Here is a tiny trained network, its code and every weight. The questions are about switching its units off for an input and a target symbol, where a switched-off unit gives its printed mean instead of its output.

import numpy as np


def w(rows, s, z=0):
    codes = np.array(rows[::2]) - 128.0
    scale = np.full(codes.shape[1], s)
    scale[-1] = z or s
    return codes * scale


def norm(h):
    return h / np.sqrt((h * h).mean(-1, keepdims=True) + 1e-5)


def f(y):
    return np.maximum(y, 0)


def softmax(a):
    e = np.exp(a - a.max(-1, keepdims=True))
    return e / e.sum(-1, keepdims=True)


def log_softmax(a):
    a = a - a.max(-1, keepdims=True)
    return a - np.log(np.exp(a).sum(-1, keepdims=True))


def net(x, mask):
    ids = ['αβγδεζηθλμπστφψω'.index(c) for c in x.split()]
    T = len(ids)
    res = E[ids] + P[:T]
    u = 0
    for l in range(2):
        r = norm(res)
        for j in range(2):
            rows = slice(2 * j, 2 * j + 2)
            q, k, v = (r @ M[l][rows].T for M in (Q, K, V))
            z = softmax(np.where(np.tri(T) > 0, q @ k.T / 2**0.5, -1e9)) @ v
            o = O[l][rows]
            res = res + np.where(mask[u + j], z, o[:, -1]) @ o[:, :-1]
        u += 2
        y = f(norm(res) @ A[l][:, :-1].T + A[l][:, -1])
        res = res + np.where(mask[u : u + 8], y, B[l][:, -1]) @ B[l][:, :-1]
        u += 8
    return log_softmax(norm(res)[-1] @ U[:, :-1].T + U[:, -1])


Q, K, V, O, A, B = {}, {}, {}, {}, {}, {}
E = w([
[149,135,116,151,135,123,130,130,130,163,123,89],'α',
[134,107,126,108,72,163,166,133,132,140,61,108],'β',
[158,139,95,127,153,168,134,81,141,113,134,147],'γ',
[143,88,76,148,26,120,100,163,191,97,140,111],'δ',
[87,52,137,148,127,149,99,142,171,221,74,186],'ε',
[85,136,113,171,155,151,157,151,111,108,145,134],'ζ',
[143,125,111,142,124,122,126,117,113,157,131,124],'η',
[113,120,129,88,87,112,104,162,101,174,97,101],'θ',
[104,157,144,54,62,191,147,163,133,198,191,142],'λ',
[113,164,129,131,133,96,98,143,81,114,101,149],'μ',
[84,170,141,133,121,125,110,75,138,114,124,102],'π',
[163,169,131,128,162,102,102,130,160,128,143,146],'σ',
[136,132,148,145,120,98,172,82,113,118,152,175],'τ',
[132,108,91,101,141,109,126,124,132,152,123,107],'φ',
[132,7,61,96,46,81,97,88,73,254,162,58],'ψ',
[140,122,119,151,115,149,99,125,115,158,130,107],'ω',
],0.0041)
P = w([
[114,193,16,176,56,83,119,108,139,236,149,163],'0',
[118,176,48,168,89,93,115,99,137,215,136,161],'1',
[126,144,70,153,108,102,122,106,144,194,145,140],'2',
[112,145,74,141,117,115,100,116,104,170,133,139],'3',
[116,127,91,144,121,125,110,117,126,149,145,130],'4',
[126,146,103,150,144,121,106,120,113,129,139,136],'5',
[114,127,121,145,151,123,120,118,131,117,138,102],'6',
[116,129,130,139,163,128,109,109,114,91,143,117],'7',
[119,117,129,138,159,137,111,113,114,72,145,125],'8',
[121,118,171,139,194,111,114,119,110,52,128,88],'9',
[148,110,198,143,194,131,112,112,84,23,125,104],'10',
[128,114,183,140,204,138,109,111,110,7,118,92],'11',
],0.0013)
Q[0] = w([
[122,81,253,15,140,168,147,171,165,4,90,150],'0.h1',
[139,170,42,231,128,97,107,96,96,222,153,100],'0.h1',
[158,182,106,136,148,89,108,107,201,144,182,146],'0.h2',
[152,146,140,133,147,123,106,145,137,128,132,120],'0.h2',
],0.0021)
K[0] = w([
[149,27,141,105,72,146,112,156,100,223,117,4],'0.h1',
[116,191,134,136,164,121,142,105,140,51,132,208],'0.h1',
[53,109,144,148,120,189,146,163,53,96,133,131],'0.h2',
[107,108,134,102,119,140,150,128,112,125,129,139],'0.h2',
],0.0023)
V[0] = w([
[164,44,126,117,64,149,134,173,118,251,116,21],'0.h1',
[132,85,138,115,92,137,134,113,53,149,126,145],'0.h1',
[154,104,145,129,109,163,141,97,168,138,142,167],'0.h2',
[99,140,120,149,182,185,148,93,77,50,116,133],'0.h2',
],0.0015)
O[0] = w([
[131,213,73,237,53,76,203,108,146,250,120,162,204],'0.h1',
[155,184,103,127,77,154,157,154,141,120,95,181,130],'0.h1',
[121,140,130,141,112,130,89,155,87,141,109,140,119],'0.h2',
[152,110,242,116,139,138,134,168,152,41,114,120,6],'0.h2',
],0.0014,0.0012)
A[0] = w([
[164,10,162,150,80,165,59,122,75,119,135,99,51],'0.n1',
[124,124,158,127,171,229,71,187,166,170,96,19,71],'0.n2',
[128,126,135,117,131,131,133,133,135,121,124,128,74],'0.n3',
[118,104,125,5,113,147,142,148,142,144,145,93,98],'0.n4',
[130,26,83,70,190,103,88,164,128,125,132,89,57],'0.n5',
[100,9,201,47,34,161,135,153,183,92,124,109,100],'0.n6',
[185,112,124,137,142,119,143,160,97,136,127,129,118],'0.n7',
[166,90,143,162,168,75,187,127,119,126,92,29,1],'0.n8',
],0.0016,0.00074)
B[0] = w([
[116,200,65,115,189,70,182,145,187,172,133,106,254],'0.n1',
[120,127,87,87,119,75,150,68,98,93,149,237,229],'0.n2',
[119,129,128,130,124,120,139,124,131,129,131,134,128],'0.n3',
[135,174,154,128,91,175,134,133,103,180,193,148,226],'0.n4',
[150,234,173,224,114,180,97,113,102,141,133,154,229],'0.n5',
[142,112,26,191,33,124,143,149,174,253,146,129,231],'0.n6',
[100,142,126,118,125,130,111,106,147,131,133,123,174],'0.n7',
[112,148,77,103,87,158,87,115,135,163,166,214,210],'0.n8',
],0.0018,0.00061)
Q[1] = w([
[87,69,204,75,32,111,152,224,182,148,104,135],'1.h1',
[172,217,27,209,253,83,70,16,58,174,183,114],'1.h1',
[110,63,175,96,73,138,168,186,156,117,128,146],'1.h2',
[185,234,58,173,228,107,47,41,95,154,137,97],'1.h2',
],0.0057)
K[1] = w([
[126,135,86,140,92,111,121,137,135,216,140,128],'1.h1',
[131,128,191,116,169,127,123,124,128,43,127,132],'1.h1',
[128,130,95,136,100,124,129,130,130,191,132,129],'1.h2',
[133,121,202,114,169,134,126,128,130,3,126,129],'1.h2',
],0.0061)
V[1] = w([
[210,122,75,82,164,232,111,69,195,128,106,114],'1.h1',
[104,38,107,157,187,231,203,122,46,59,150,104],'1.h1',
[88,131,155,120,89,118,157,6,160,117,155,106],'1.h2',
[237,82,146,118,130,107,185,152,132,159,156,174],'1.h2',
],0.0022)
O[1] = w([
[190,200,45,129,173,178,122,73,198,124,106,200,126],'1.h1',
[128,103,3,143,66,111,124,94,114,246,149,125,5],'1.h1',
[9,146,125,152,110,180,147,89,170,71,122,110,150],'1.h2',
[174,111,87,170,202,143,173,192,104,108,184,162,100],'1.h2',
],0.0024,0.0022)
A[1] = w([
[144,134,169,172,75,49,221,74,86,119,168,254,14],'1.n1',
[156,121,114,117,65,182,251,135,109,122,9,142,3],'1.n2',
[210,169,195,95,247,123,67,191,216,65,163,168,4],'1.n3',
[116,130,225,34,110,23,63,243,12,125,53,104,12],'1.n4',
[22,69,61,174,183,177,161,215,77,96,176,86,16],'1.n5',
[151,153,76,133,173,49,158,128,130,155,111,110,28],'1.n6',
[63,170,55,161,31,121,140,128,151,158,111,199,103],'1.n7',
[121,120,104,130,142,156,60,92,72,97,149,164,103],'1.n8',
],0.0025,0.0018)
B[1] = w([
[191,71,227,159,83,91,152,41,52,62,163,223,170],'1.n1',
[182,80,123,93,147,189,194,126,73,112,35,51,152],'1.n2',
[185,81,199,34,228,62,66,172,133,149,171,36,240],'1.n3',
[122,246,40,107,92,66,104,200,67,88,24,254,202],'1.n4',
[46,97,71,169,239,177,164,187,66,61,183,109,173],'1.n5',
[65,92,151,73,81,119,189,128,179,93,128,158,147],'1.n6',
[156,87,194,100,174,157,110,144,106,40,136,117,251],'1.n7',
[146,133,136,106,108,104,161,163,169,141,127,149,159],'1.n8',
],0.0029,0.0023)
U = w([
[202,119,193,66,217,68,77,165,153,120,158,71,189],'α',
[188,79,133,95,110,209,205,144,92,100,16,68,140],'β',
[28,183,183,124,95,153,73,38,170,78,86,62,134],'γ',
[164,81,92,173,35,117,92,192,214,33,150,108,141],'δ',
[74,51,172,167,154,156,93,150,190,210,60,216,145],'ε',
[42,91,78,183,205,165,159,187,64,81,190,112,162],'ζ',
[201,164,19,123,172,189,117,47,190,125,136,185,144],'η',
[120,210,80,89,93,61,85,188,57,100,50,205,170],'θ',
[109,191,174,46,69,216,158,180,123,174,215,160,143],'λ',
[132,126,124,126,123,130,122,132,132,139,125,132,4],'μ',
[124,131,125,121,126,130,124,134,117,132,118,131,4],'π',
[131,203,138,218,129,71,228,150,186,183,121,80,131],'σ',
[175,88,198,171,94,77,178,55,69,78,172,216,146],'τ',
[201,182,170,254,109,204,41,155,71,159,123,112,29],'φ',
[127,63,62,105,66,75,93,68,69,223,159,72,181],'ψ',
[70,85,92,27,127,61,233,122,207,112,128,153,53],'ω',
],0.0055,0.0023)

Each question gives the input, a string of symbols that net reads in full, and the target symbol t.
The units are the heads (2 rows each of Q, K, V and O) and the neurons (one row each of A and B). Each row of codes is followed by its name. A weight is (code - 128) times the scale printed after its matrix; where a second scale follows, it is the last column's (O, A, B and U).
mask holds one flag per unit, layer by layer, with each layer's heads first. A switched-off unit (its flag False) gives its mean, the last column of its rows in O or B, instead of its output. The means were averaged over made-up inputs and are rounded, as every weight is.
A unit's drop is (log p(t) with every unit on - log p(t) with that unit switched off) / (log p(t) with every unit on - log p(t) with every unit switched off).
The circuit of an input: a set's keep is (log p(t) with only the set's units on - log p(t) with every unit switched off) / (log p(t) with every unit on - log p(t) with every unit switched off). Starting from the 12 units with the biggest drops (on a tie, the unit counted first), units are removed one at a time, each time the one whose removal leaves the highest keep (on an exact tie, the one counted first), for as long as the keep stays at least 0.8.
circuit, biggest first: the units of the circuit, biggest drop first
top k neurons in layer l: the k neurons of layer l with the biggest drops, biggest first
which heads matter: for each layer, one digit per head in row order, 1 if its drop is at least 0.15 and else 0, layers parted by /
drop when u is switched off: that unit's drop, to one decimal
input μ δ σ θ σ τ τ ω, target ζ: circuit, biggest first -> 1.h2; 1.n5
input σ λ ω ω τ β λ α, target ζ: circuit, biggest first -> 1.h2; 1.n5
input μ σ λ δ σ ε β θ π ε α, target γ: circuit, biggest first -> 1.h2
input δ γ τ β θ ω μ π β α ω, target γ: circuit, biggest first -> 1.h2; 0.n1
input η λ θ μ ω, target θ: circuit, biggest first -> 1.h1; 1.n4; 1.h2
input ω φ γ λ ε β α φ, target η: circuit, biggest first -> 1.h1; 0.n5
input μ σ φ η, target α: which heads matter -> 10 / 10
input ω δ ζ φ φ, target ψ: circuit, biggest first -> 1.h1; 0.n5
input λ τ τ ψ γ φ, target η: circuit, biggest first -> 1.h1; 0.n5; 1.n3
input η ω α, target σ: circuit, biggest first -> 1.n3; 1.n6
input β η λ β α ω ω η, target τ: circuit, biggest first -> 0.h1; 1.n1
input μ ζ η η μ β η μ σ σ τ α, target ζ: circuit, biggest first -> 1.h2; 1.h1; 1.n5
input ψ π ω μ η η, target θ: which heads matter -> 00 / 10
input σ δ γ σ η δ η ζ ζ λ α ω, target ψ: circuit, biggest first -> 1.h1
input η η α ε ψ ζ α ε τ φ, target ζ: which heads matter -> 00 / 01
input η φ η, target τ: which heads matter -> 00 / 00
input σ ω η, target α: which heads matter -> 00 / 10
input τ η φ α λ β β η ε φ, target ζ: which heads matter -> 10 / 01
input σ ω τ σ η λ μ η ω, target θ: circuit, biggest first -> 1.n4; 1.h1; 1.h2
input λ ω φ, target ω: top neuron in layer 1 -> 1.n6
input β λ α α π ω μ η α η, target θ: which heads matter -> 00 / 00
input β ε π σ π η ψ μ ψ μ φ, target θ: which heads matter -> 00 / 00
input λ α τ ε τ τ λ σ τ θ, target θ: drop when 1.n4 is switched off -> 0.3
input β σ ζ ψ δ θ ω γ γ μ α, target θ: drop when 1.h1 is switched off -> 0.5
input ζ ζ λ γ η λ α, target η: drop when 1.h1 is switched off -> 0.5
input α ε σ α ψ α η ε ω, target α: drop when 1.n3 is switched off -> 0.3
input φ δ β ε θ τ σ α ε γ ψ η, target η: circuit, biggest first -> 1.h1
